Below is a small trained network, with its code and all its weights. Each question gives an input and a class and asks what happens when units are switched off, that is, made to give their printed mean instead of their output.

import numpy as np


def w(rows, s, z=0):
    codes = np.array(rows[::2]) - 128.0
    scale = np.full(codes.shape[1], s)
    scale[-1] = z or s
    return codes * scale


def norm(h):
    return h / np.sqrt((h * h).mean(-1, keepdims=True) + 1e-5)


def f(y):
    return np.maximum(y, 0)


def log_softmax(a):
    a = a - a.max(-1, keepdims=True)
    return a - np.log(np.exp(a).sum(-1, keepdims=True))


def net(x, mask):
    res = np.array(x, float).reshape(1, 5) / 4 @ E
    u = 0
    for l in range(2):
        y = f(norm(res) @ A[l][:, :-1].T + A[l][:, -1])
        res = res + np.where(mask[u : u + 7], y, B[l][:, -1]) @ B[l][:, :-1]
        u += 7
    return log_softmax(norm(res)[-1] @ U[:, :-1].T + U[:, -1])


A, B = {}, {}
E = w([
[157,146,108],'x0',
[127,127,130],'x1',
[252,125,167],'x2',
[120,201,158],'x3',
[128,127,127],'x4',
],0.013)
A[0] = w([
[46,251,62,148],'L0N1',
[169,149,152,4],'L0N2',
[216,99,226,196],'L0N3',
[104,112,164,200],'L0N4',
[156,115,50,104],'L0N5',
[69,92,85,145],'L0N6',
[162,175,72,194],'L0N7',
],0.013,0.0025)
B[0] = w([
[195,75,225,255],'L0N1',
[46,129,86,158],'L0N2',
[181,159,1,249],'L0N3',
[151,127,83,159],'L0N4',
[36,30,117,158],'L0N5',
[55,69,119,197],'L0N6',
[15,81,166,174],'L0N7',
],0.0068,0.0081)
A[1] = w([
[38,228,218,68],'L1N1',
[115,179,111,98],'L1N2',
[140,243,126,2],'L1N3',
[125,249,112,9],'L1N4',
[82,88,104,112],'L1N5',
[152,247,132,119],'L1N6',
[132,75,108,132],'L1N7',
],0.015,0.0033)
B[1] = w([
[247,103,220,253],'L1N1',
[142,162,144,147],'L1N2',
[70,252,135,184],'L1N3',
[149,220,137,179],'L1N4',
[99,184,125,226],'L1N5',
[9,195,140,220],'L1N6',
[152,130,78,216],'L1N7',
],0.011,0.0056)
U = w([
[42,25,107,227],'0',
[143,80,249,113],'1',
[219,74,17,142],'2',
[147,245,124,4],'3',
],0.019,0.0023)

Each question gives the input, the list of numbers given to net, and the class t.
The units are the neurons (one row each of A and B). Each row of codes is followed by its name. A weight is (code - 128) times the scale printed after its matrix; where a second scale follows, it is the last column's (A, B and U).
mask holds one flag per neuron, layer by layer. A switched-off neuron (its flag False) gives its mean, the last column of its row in B, instead of its output. The means were averaged over made-up inputs and are rounded, as every weight is.
A unit's drop is (log p(t) with every unit on - log p(t) with that unit switched off) / (log p(t) with every unit on - log p(t) with every unit switched off).
The circuit of an input: a set's keep is (log p(t) with only the set's units on - log p(t) with every unit switched off) / (log p(t) with every unit on - log p(t) with every unit switched off). Starting from the 12 units with the biggest drops (on a tie, the unit counted first), units are removed one at a time, each time the one whose removal leaves the highest keep (on an exact tie, the one counted first), for as long as the keep stays at least 0.8.
units of the circuit, in order: the units of the circuit, biggest drop first
top k neurons: the k neurons with the biggest drops, biggest first
drop when u is switched off: that unit's drop, to one decimal
input [6,1,0,0,-1], class 0: units of the circuit, in order -> (L0N5, L0N7)
input [6,-6,-1,8,8], class 1: units of the circuit, in order -> (L0N3, L1N1)
input [-8,4,-7,5,-4], class 1: units of the circuit, in order -> (L1N1)
input [-4,8,8,2,7], class 3: units of the circuit, in order -> (L0N1, L1N1)
input [-1,6,1,0,-4], class 2: top 2 neurons -> (L0N3, L1N5)
input [-7,1,2,1,-1], class 3: top 2 neurons -> (L0N1, L0N6)
input [-2,-5,-1,0,-7], class 0: top 3 neurons -> (L1N1, L0N3, L0N6)
input [2,1,-3,0,7], class 0: top 2 neurons -> (L1N1, L0N6)
input [-7,-6,7,3,-2], class 3: top 2 neurons -> (L0N1, L1N6)
input [-4,5,-1,5,-7], class 1: drop when L0N3 is switched off -> 0.1
input [-3,8,7,0,-7], class 2: drop when L0N6 is switched off -> -0.1
